Below is a small trained network, with its code and all its weights. Each question gives an input and a class and asks what happens when units are switched off, that is, made to give their printed mean instead of their output.

import numpy as np


def w(rows, s, z=0):
    codes = np.array(rows[::2]) - 128.0
    scale = np.full(codes.shape[1], s)
    scale[-1] = z or s
    return codes * scale


def norm(h):
    return h / np.sqrt((h * h).mean(-1, keepdims=True) + 1e-5)


def f(y):
    return y / 2 * (1 + np.tanh(0.7978845608 * (y + 0.044715 * y**3)))


def log_softmax(a):
    a = a - a.max(-1, keepdims=True)
    return a - np.log(np.exp(a).sum(-1, keepdims=True))


def net(x, mask):
    res = np.array(x, float).reshape(1, 3) / 4 @ E
    u = 0
    for l in range(3):
        y = f(norm(res) @ A[l][:, :-1].T + A[l][:, -1])
        res = res + np.where(mask[u : u + 6], y, B[l][:, -1]) @ B[l][:, :-1]
        u += 6
    return log_softmax(norm(res)[-1] @ U[:, :-1].T + U[:, -1])


A, B = {}, {}
E = w([
[117,141,137,68,76,244,215,100],'x0',
[254,140,112,85,103,131,106,78],'x1',
[164,170,118,213,147,208,106,121],'x2',
],0.008)
A[0] = w([
[55,124,105,181,128,120,98,138,105],'0.n0',
[162,135,124,253,137,217,106,121,255],'0.n1',
[187,121,124,67,103,195,164,121,78],'0.n2',
[127,142,109,172,122,180,152,120,14],'0.n3',
[65,133,143,97,116,214,181,135,63],'0.n4',
[240,132,121,104,122,111,103,130,69],'0.n5',
],0.014,0.0039)
B[0] = w([
[146,135,243,97,142,70,143,156,181],'0.n0',
[98,248,114,205,181,167,148,176,250],'0.n1',
[204,157,205,51,69,108,152,166,209],'0.n2',
[91,79,137,56,183,232,39,142,161],'0.n3',
[65,90,46,224,90,141,75,102,227],'0.n4',
[158,78,26,210,133,155,127,69,195],'0.n5',
],0.013)
A[1] = w([
[115,41,226,57,180,118,121,111,12],'1.n0',
[208,29,76,83,125,102,104,51,51],'1.n1',
[158,165,173,127,178,241,103,89,86],'1.n2',
[21,71,61,116,126,169,98,62,177],'1.n3',
[66,166,132,132,200,189,128,184,2],'1.n4',
[198,180,187,6,128,207,171,119,160],'1.n5',
],0.014,0.0023)
B[1] = w([
[135,92,39,219,100,171,124,52,175],'1.n0',
[6,158,172,108,98,171,39,161,231],'1.n1',
[90,157,36,167,132,63,120,211,219],'1.n2',
[94,132,169,118,76,104,174,189,255],'1.n3',
[114,130,162,50,113,177,68,33,253],'1.n4',
[181,121,92,29,140,133,159,187,213],'1.n5',
],0.014,0.0084)
A[2] = w([
[170,68,200,3,106,162,122,47,65],'2.n0',
[97,25,173,141,82,92,202,92,154],'2.n1',
[159,205,70,92,228,180,126,122,207],'2.n2',
[148,124,81,249,187,110,155,45,128],'2.n3',
[143,204,239,85,214,87,152,137,3],'2.n4',
[102,74,162,127,133,94,63,30,143],'2.n5',
],0.017,0.003)
B[2] = w([
[58,52,152,124,207,104,137,71,171],'2.n0',
[253,130,84,110,144,99,142,156,210],'2.n1',
[168,47,144,128,78,64,164,126,254],'2.n2',
[145,108,107,96,185,150,92,49,235],'2.n3',
[148,210,210,109,159,121,197,101,180],'2.n4',
[96,169,114,200,108,147,138,140,184],'2.n5',
],0.022,0.011)
U = w([
[186,109,72,172,217,134,107,24,234],'0',
[20,163,121,178,99,198,70,152,196],'1',
[190,97,98,119,76,92,184,214,155],'2',
[80,48,164,40,173,127,147,109,20],'3',
[125,227,248,140,209,115,182,83,1],'4',
],0.013,0.0022)

Each question gives the input, the list of numbers given to net, and the class t.
The units are the neurons (one row each of A and B). Each row of codes is followed by its name. A weight is (code - 128) times the scale printed after its matrix; where a second scale follows, it is the last column's (A, B and U).
mask holds one flag per neuron, layer by layer. A switched-off neuron (its flag False) gives its mean, the last column of its row in B, instead of its output. The means were averaged over made-up inputs and are rounded, as every weight is.
A unit's drop is (log p(t) with every unit on - log p(t) with that unit switched off) / (log p(t) with every unit on - log p(t) with every unit switched off).
The circuit of an input: a set's keep is (log p(t) with only the set's units on - log p(t) with every unit switched off) / (log p(t) with every unit on - log p(t) with every unit switched off). Starting from the 12 units with the biggest drops (on a tie, the unit counted first), units are removed one at a time, each time the one whose removal leaves the highest keep (on an exact tie, the one counted first), for as long as the keep stays at least 0.8.
units of the circuit, in order: the units of the circuit, biggest drop first
unit that matters most: the unit with the biggest drop
top k neurons: the k neurons with the biggest drops, biggest first
k most important neurons of layer l: the k neurons of layer l with the biggest drops, biggest first
input [4,7,-6], class 3: units of the circuit, in order -> 2.n0, 0.n2
input [-1,-3,7], class 4: top neuron -> 0.n1
input [-7,4,-6], class 1: units of the circuit, in order -> 0.n1, 1.n1
input [8,7,-4], class 3: units of the circuit, in order -> 0.n1, 2.n0
input [0,-8,-5], class 0: units of the circuit, in order -> 0.n1, 0.n0, 1.n0
input [8,0,7], class 1: top 2 neurons -> 0.n4, 2.n1
input [1,6,-3], class 3: top 2 neurons -> 0.n2, 0.n4
input [-6,1,-7], class 1: top 2 neurons -> 0.n1, 1.n1
input [-6,-7,-5], class 0: top 4 neurons -> 0.n1, 1.n0, 2.n3, 0.n2
input [-1,8,0], class 1: units of the circuit, in order -> 1.n1, 0.n1
input [1,0,5], class 1: top 4 neurons -> 1.n2, 0.n3, 0.n1, 2.n1
input [5,4,-5], class 3: units of the circuit, in order -> 0.n2, 2.n0
input [2,4,-5], class 3: top 2 neurons -> 0.n1, 0.n2
input [4,3,-1], class 3: units of the circuit, in order -> 0.n1, 2.n0
input [-3,-4,-8], class 0: units of the circuit, in order -> 0.n1, 1.n0, 0.n4
input [0,-1,-5], class 0: top 4 neurons -> 0.n5, 0.n4, 1.n0, 0.n2
input [6,6,7], class 2: units of the circuit, in order -> 0.n2
input [-7,3,-3], class 1: units of the circuit, in order -> 0.n1, 1.n1
input [-2,7,-2], class 1: units of the circuit, in order -> 1.n1, 0.n1
input [3,-7,-2], class 2: unit that matters most -> 0.n1
input [7,1,2], class 2: top 2 neurons -> 0.n2, 0.n5
input [5,-6,-5], class 2: top 2 neurons -> 1.n3, 0.n1
input [5,5,-7], class 3: units of the circuit, in order -> 2.n0, 0.n2
input [1,-6,-3], class 2: 3 most important neurons of layer 0 -> 0.n1, 0.n4, 0.n2
